Below are the code and all the weights of a small trained network. Each question names an input and a target symbol and asks about switching units off, where a switched-off unit gives its printed mean instead of its output.

import numpy as np


def w(rows, s, z=0):
    codes = np.array(rows[::2]) - 128.0
    scale = np.full(codes.shape[1], s)
    scale[-1] = z or s
    return codes * scale


def f(y):
    return np.maximum(y, 0)


def softmax(a):
    e = np.exp(a - a.max(-1, keepdims=True))
    return e / e.sum(-1, keepdims=True)


def log_softmax(a):
    a = a - a.max(-1, keepdims=True)
    return a - np.log(np.exp(a).sum(-1, keepdims=True))


def net(x, mask):
    ids = ['γδημξσφω'.index(c) for c in x.split()]
    T = len(ids)
    res = E[ids] + P[:T]
    u = 0
    for l in range(3):
        r = res
        for j in range(2):
            rows = slice(3 * j, 3 * j + 3)
            q, k, v = (r @ M[l][rows].T for M in (Q, K, V))
            z = softmax(np.where(np.tri(T) > 0, q @ k.T / 3**0.5, -1e9)) @ v
            o = O[l][rows]
            res = res + np.where(mask[u + j], z, o[:, -1]) @ o[:, :-1]
        u += 2
        y = f(res @ A[l][:, :-1].T + A[l][:, -1])
        res = res + np.where(mask[u : u + 4], y, B[l][:, -1]) @ B[l][:, :-1]
        u += 4
    return log_softmax(res[-1] @ U[:, :-1].T + U[:, -1])


Q, K, V, O, A, B = {}, {}, {}, {}, {}, {}
E = w([
[153,94,43,65,121,188],'γ',
[113,197,100,99,36,200],'δ',
[125,254,104,239,162,146],'η',
[177,89,187,141,95,159],'μ',
[27,123,82,161,80,144],'ξ',
[160,137,100,127,225,94],'σ',
[146,208,120,40,153,140],'φ',
[155,208,208,166,110,96],'ω',
],0.015)
P = w([
[246,172,8,41,79,2],'0',
[166,57,206,155,126,230],'1',
[182,99,221,173,148,232],'2',
[153,120,234,175,133,216],'3',
[152,150,198,153,123,199],'4',
[117,169,233,172,122,175],'5',
[103,193,219,146,115,174],'6',
[92,182,222,158,113,198],'7',
[67,199,215,139,129,167],'8',
[83,185,228,129,96,178],'9',
[54,215,220,143,98,166],'10',
[51,221,213,109,121,170],'11',
[59,229,207,167,108,168],'12',
],0.0043)
Q[0] = w([
[178,24,182,125,158,39],'0.h1',
[183,104,158,60,136,140],'0.h1',
[145,183,164,114,100,182],'0.h1',
[210,91,253,182,107,121],'0.h2',
[80,38,159,222,65,147],'0.h2',
[84,98,128,49,106,143],'0.h2',
],0.0079)
K[0] = w([
[13,94,203,139,179,203],'0.h1',
[49,166,83,152,200,148],'0.h1',
[144,229,15,101,145,113],'0.h1',
[91,177,27,50,183,175],'0.h2',
[112,173,156,100,224,253],'0.h2',
[160,199,111,253,142,141],'0.h2',
],0.0075)
V[0] = w([
[23,148,184,127,118,68],'0.h1',
[152,86,177,1,142,129],'0.h1',
[203,237,209,200,117,204],'0.h1',
[210,86,72,114,29,50],'0.h2',
[51,194,31,115,187,203],'0.h2',
[170,69,127,154,94,137],'0.h2',
],0.0059)
O[0] = w([
[100,133,67,62,102,115,66],'0.h1',
[165,146,111,189,55,125,137],'0.h1',
[86,46,201,105,117,197,253],'0.h1',
[255,105,62,159,168,141,86],'0.h2',
[27,187,92,115,173,147,223],'0.h2',
[167,73,110,158,123,128,100],'0.h2',
],0.0069,0.003)
A[0] = w([
[170,12,48,72,194,145,203],'0.n1',
[156,174,145,178,253,124,250],'0.n2',
[160,47,94,24,108,145,153],'0.n3',
[178,110,203,127,202,79,185],'0.n4',
],0.0063,0.0027)
B[0] = w([
[36,164,156,166,180,114,173],'0.n1',
[55,131,254,95,88,103,251],'0.n2',
[132,158,244,165,205,216,170],'0.n3',
[108,60,142,101,46,87,185],'0.n4',
],0.0077,0.0034)
Q[1] = w([
[110,88,118,40,79,124],'1.h1',
[81,142,161,67,87,157],'1.h1',
[185,78,143,152,160,156],'1.h1',
[255,97,113,75,108,165],'1.h2',
[181,148,143,70,106,100],'1.h2',
[158,112,103,190,203,79],'1.h2',
],0.0082)
K[1] = w([
[224,168,120,255,156,46],'1.h1',
[114,201,88,129,157,81],'1.h1',
[91,144,162,138,39,178],'1.h1',
[197,106,116,208,167,66],'1.h2',
[143,30,36,159,118,159],'1.h2',
[193,90,156,83,117,168],'1.h2',
],0.0079)
V[1] = w([
[121,112,187,248,63,159],'1.h1',
[119,24,175,106,202,250],'1.h1',
[44,84,185,35,194,158],'1.h1',
[179,214,134,42,74,205],'1.h2',
[217,167,119,176,223,128],'1.h2',
[157,175,180,50,255,105],'1.h2',
],0.0064)
O[1] = w([
[110,108,149,225,202,173,153],'1.h1',
[88,14,81,18,189,192,98],'1.h1',
[132,7,154,67,140,121,206],'1.h1',
[113,188,124,89,6,155,203],'1.h2',
[2,202,169,69,186,148,3],'1.h2',
[78,124,200,58,108,94,106],'1.h2',
],0.0066,0.0047)
A[1] = w([
[54,85,12,152,157,211,177],'1.n1',
[254,153,207,89,160,117,101],'1.n2',
[235,219,189,123,140,198,250],'1.n3',
[60,70,57,191,31,14,169],'1.n4',
],0.0048,0.0021)
B[1] = w([
[130,131,169,187,135,48,204],'1.n1',
[253,59,191,132,120,114,175],'1.n2',
[109,138,186,155,80,240,254],'1.n3',
[229,211,222,19,120,140,219],'1.n4',
],0.0059,0.005)
Q[2] = w([
[185,177,134,108,165,119],'2.h1',
[91,123,96,171,122,80],'2.h1',
[105,138,135,149,111,112],'2.h1',
[143,185,31,132,200,66],'2.h2',
[154,145,242,177,166,134],'2.h2',
[160,77,8,102,207,106],'2.h2',
],0.012)
K[2] = w([
[47,110,129,138,107,131],'2.h1',
[151,134,133,120,179,172],'2.h1',
[152,117,113,134,132,121],'2.h1',
[89,71,128,93,157,143],'2.h2',
[251,172,140,82,197,121],'2.h2',
[87,72,162,127,101,199],'2.h2',
],0.013)
V[2] = w([
[238,119,86,62,126,159],'2.h1',
[168,164,106,110,107,168],'2.h1',
[216,131,87,208,223,135],'2.h1',
[125,122,53,151,135,92],'2.h2',
[98,180,76,147,73,189],'2.h2',
[115,47,116,121,193,253],'2.h2',
],0.007)
O[2] = w([
[228,69,127,97,220,166,112],'2.h1',
[173,109,100,163,153,192,153],'2.h1',
[116,126,170,54,63,194,64],'2.h1',
[144,169,164,33,121,151,80],'2.h2',
[142,129,107,120,254,154,171],'2.h2',
[16,97,114,115,52,143,5],'2.h2',
],0.0065,0.015)
A[2] = w([
[90,183,110,138,134,146,111],'2.n1',
[72,86,122,84,70,152,250],'2.n2',
[157,131,143,128,153,91,69],'2.n3',
[124,123,189,254,141,119,109],'2.n4',
],0.0091,0.0022)
B[2] = w([
[62,83,156,122,192,157,143],'2.n1',
[248,236,102,255,174,80,169],'2.n2',
[126,87,68,84,85,38,171],'2.n3',
[68,125,48,2,37,134,249],'2.n4',
],0.0069,0.017)
U = w([
[134,120,141,95,57,104,2],'γ',
[147,155,124,228,115,184,81],'δ',
[97,105,108,171,223,164,141],'η',
[125,131,1,147,135,92,168],'μ',
[169,160,208,153,168,123,210],'ξ',
[51,180,138,99,144,146,82],'σ',
[163,35,126,121,102,159,133],'φ',
[101,85,164,187,175,35,118],'ω',
],0.0063,0.0049)

Each question gives the input, a string of symbols that net reads in full, and the target symbol t.
The units are the heads (3 rows each of Q, K, V and O) and the neurons (one row each of A and B). Each row of codes is followed by its name. A weight is (code - 128) times the scale printed after its matrix; where a second scale follows, it is the last column's (O, A, B and U).
mask holds one flag per unit, layer by layer, with each layer's heads first. A switched-off unit (its flag False) gives its mean, the last column of its rows in O or B, instead of its output. The means were averaged over made-up inputs and are rounded, as every weight is.
A unit's drop is (log p(t) with every unit on - log p(t) with that unit switched off) / (log p(t) with every unit on - log p(t) with every unit switched off).
The circuit of an input: a set's keep is (log p(t) with only the set's units on - log p(t) with every unit switched off) / (log p(t) with every unit on - log p(t) with every unit switched off). Starting from the 12 units with the biggest drops (on a tie, the unit counted first), units are removed one at a time, each time the one whose removal leaves the highest keep (on an exact tie, the one counted first), for as long as the keep stays at least 0.8.
units of the circuit, in order: the units of the circuit, biggest drop first
unit that matters most: the unit with the biggest drop
top k neurons: the k neurons with the biggest drops, biggest first
heads that matter: for each layer, one digit per head in row order, 1 if its drop is at least 0.15 and else 0, layers parted by /
input σ ω η ξ η ξ ξ ω μ δ φ σ, target γ: top neuron -> 0.n2
input ξ ξ ξ γ ξ, target ξ: top 3 neurons -> 2.n4, 1.n4, 0.n3
input ω ξ ξ σ δ φ φ φ φ ξ, target φ: units of the circuit, in order -> 0.h1, 1.h1, 1.h2
input φ μ φ σ δ γ δ ξ φ ξ σ δ ω, target μ: units of the circuit, in order -> 2.n4, 1.h2, 2.h1
input σ φ ξ ξ ω ξ ξ φ ξ ξ, target γ: units of the circuit, in order -> 2.h2, 1.h1, 1.n4
input ξ η μ ξ γ, target ξ: top 2 neurons -> 0.n3, 2.n4
input ω ξ γ ξ μ φ ξ, target φ: units of the circuit, in order -> 0.h1, 2.h1, 1.h1, 1.h2
input δ φ δ δ ξ η, target σ: units of the circuit, in order -> 2.n4, 0.n2
input ω ξ ξ φ η ξ ξ σ μ φ ξ δ, target φ: units of the circuit, in order -> 0.h1, 1.h2, 1.h1
input ξ ξ γ, target η: units of the circuit, in order -> 0.n1, 0.n3, 1.h1
input δ ξ η, target η: units of the circuit, in order -> 2.h2, 1.h1, 0.h2
input μ η η η ω ω, target δ: top 3 neurons -> 2.n2, 0.n3, 1.n2
input μ γ η μ μ σ σ φ δ, target δ: heads that matter -> 11 / 10 / 11
input φ δ ξ, target μ: top 2 neurons -> 2.n4, 1.n3
input η ξ η ξ σ φ σ γ, target ω: unit that matters most -> 0.h1
input φ φ ξ ω φ ω γ ξ φ φ, target μ: heads that matter -> 11 / 11 / 11
input μ ξ ω δ δ φ μ ξ, target δ: heads that matter -> 11 / 10 / 11
input σ φ ξ γ ξ δ δ φ ω, target γ: top 2 neurons -> 2.n4, 0.n2
input σ ξ σ ξ δ σ ξ ξ ξ η μ μ, target γ: heads that matter -> 10 / 11 / 11
input ξ η φ μ γ ξ η σ γ, target ξ: unit that matters most -> 2.h2
input σ ξ μ ξ φ δ η φ φ ξ δ μ, target γ: heads that matter -> 10 / 11 / 01
input φ δ η ξ σ μ μ, target μ: heads that matter -> 00 / 11 / 11
input ξ ξ ξ φ μ ξ ξ δ δ, target ξ: heads that matter -> 10 / 10 / 01
input ξ ξ ξ φ ξ ξ, target ξ: heads that matter -> 10 / 11 / 01
input γ η σ γ φ η γ φ γ γ φ ξ, target σ: heads that matter -> 11 / 01 / 10
input μ σ ξ, target δ: heads that matter -> 01 / 10 / 11
